Below is a small trained network, with its code and all its weights. Each question gives an input and a class and asks what happens when units are switched off, that is, made to give their printed mean instead of their output.

import numpy as np


def w(rows, s, z=0):
    codes = np.array(rows[::2]) - 128.0
    scale = np.full(codes.shape[1], s)
    scale[-1] = z or s
    return codes * scale


def norm(h):
    return h / np.sqrt((h * h).mean(-1, keepdims=True) + 1e-5)


def f(y):
    return y / 2 * (1 + np.tanh(0.7978845608 * (y + 0.044715 * y**3)))


def log_softmax(a):
    a = a - a.max(-1, keepdims=True)
    return a - np.log(np.exp(a).sum(-1, keepdims=True))


def net(x, mask):
    res = np.array(x, float).reshape(1, 3) / 4 @ E
    u = 0
    for l in range(2):
        y = f(norm(res) @ A[l][:, :-1].T + A[l][:, -1])
        res = res + np.where(mask[u : u + 10], y, B[l][:, -1]) @ B[l][:, :-1]
        u += 10
    return log_softmax(norm(res)[-1] @ U[:, :-1].T + U[:, -1])


A, B = {}, {}
E = w([
[127,130,124],'x0',
[94,183,174],'x1',
[245,134,148],'x2',
],0.012)
A[0] = w([
[172,115,153,137],'0.n0',
[58,82,133,94],'0.n1',
[136,83,164,108],'0.n2',
[148,96,39,143],'0.n3',
[138,3,112,77],'0.n4',
[88,181,194,180],'0.n5',
[46,117,95,159],'0.n6',
[138,83,158,186],'0.n7',
[192,125,77,252],'0.n8',
[90,151,70,90],'0.n9',
],0.014,0.0036)
B[0] = w([
[47,168,32,177],'0.n0',
[131,150,39,207],'0.n1',
[154,178,108,130],'0.n2',
[101,99,246,216],'0.n3',
[82,42,241,222],'0.n4',
[117,51,254,225],'0.n5',
[116,207,128,254],'0.n6',
[168,229,86,159],'0.n7',
[87,182,131,250],'0.n8',
[165,172,108,163],'0.n9',
],0.0074,0.006)
A[1] = w([
[224,126,148,186],'1.n0',
[218,157,161,42],'1.n1',
[53,70,71,177],'1.n2',
[105,172,189,199],'1.n3',
[124,39,179,179],'1.n4',
[156,143,138,81],'1.n5',
[64,184,145,253],'1.n6',
[159,52,141,148],'1.n7',
[128,169,29,81],'1.n8',
[250,120,116,152],'1.n9',
],0.014,0.0039)
B[1] = w([
[68,186,172,180],'1.n0',
[103,157,122,166],'1.n1',
[132,179,154,173],'1.n2',
[154,68,91,232],'1.n3',
[245,127,187,200],'1.n4',
[107,108,79,128],'1.n5',
[203,142,124,254],'1.n6',
[138,141,170,148],'1.n7',
[160,90,154,151],'1.n8',
[90,151,112,176],'1.n9',
],0.011,0.0093)
U = w([
[71,252,98,206],'0',
[172,183,156,238],'1',
[127,150,246,126],'2',
[164,111,96,131],'3',
[56,83,84,23],'4',
[71,129,72,2],'5',
[62,85,74,26],'6',
],0.015,0.0068)

Each question gives the input, the list of numbers given to net, and the class t.
The units are the neurons (one row each of A and B). Each row of codes is followed by its name. A weight is (code - 128) times the scale printed after its matrix; where a second scale follows, it is the last column's (A, B and U).
mask holds one flag per neuron, layer by layer. A switched-off neuron (its flag False) gives its mean, the last column of its row in B, instead of its output. The means were averaged over made-up inputs and are rounded, as every weight is.
A unit's drop is (log p(t) with every unit on - log p(t) with that unit switched off) / (log p(t) with every unit on - log p(t) with every unit switched off).
The circuit of an input: a set's keep is (log p(t) with only the set's units on - log p(t) with every unit switched off) / (log p(t) with every unit on - log p(t) with every unit switched off). Starting from the 12 units with the biggest drops (on a tie, the unit counted first), units are removed one at a time, each time the one whose removal leaves the highest keep (on an exact tie, the one counted first), for as long as the keep stays at least 0.8.
units of the circuit, in order: the units of the circuit, biggest drop first
unit that matters most: the unit with the biggest drop
k most important neurons: the k neurons with the biggest drops, biggest first
top k neurons in layer l: the k neurons of layer l with the biggest drops, biggest first
drop of u: that unit's drop, to one decimal
input [5,-6,-5], class 2: units of the circuit, in order => [0.n4]
input [2,1,3], class 3: 4 most important neurons => [0.n0; 1.n8; 1.n0; 1.n2]
input [6,-8,-6], class 2: 2 most important neurons => [0.n4; 0.n3]
input [4,-1,4], class 0: units of the circuit, in order => [1.n4; 0.n4; 1.n9]
input [0,2,3], class 3: units of the circuit, in order => [0.n0; 1.n2; 1.n0; 1.n3]
input [7,-8,-6], class 2: top 3 neurons in layer 0 => [0.n4; 0.n3; 0.n0]
input [0,-6,-7], class 0: 2 most important neurons => [0.n5; 0.n1]
input [7,-3,-4], class 1: top 2 neurons in layer 0 => [0.n0; 0.n9]
input [-3,-1,-3], class 3: 3 most important neurons => [0.n6; 1.n0; 1.n8]
input [-7,-8,6], class 2: 2 most important neurons => [0.n4; 0.n6]
input [-1,0,0], class 3: 2 most important neurons => [0.n0; 0.n7]
input [3,-3,-3], class 3: top 3 neurons in layer 0 => [0.n0; 0.n6; 0.n3]
input [5,-4,-7], class 0: 2 most important neurons => [1.n4; 1.n2]
input [1,1,1], class 3: unit that matters most => 0.n4
input [1,-6,-5], class 2: top 4 neurons in layer 0 => [0.n4; 0.n3; 0.n0; 0.n8]
input [6,0,-3], class 1: top 2 neurons in layer 0 => [0.n0; 0.n8]
input [0,-8,-5], class 2: drop of 0.n4 => 0.4
input [-6,-4,-6], class 0: drop of 1.n2 => 0.1
input [1,-7,-3], class 2: drop of 0.n4 => 0.4
input [2,-6,0], class 2: unit that matters most => 0.n4
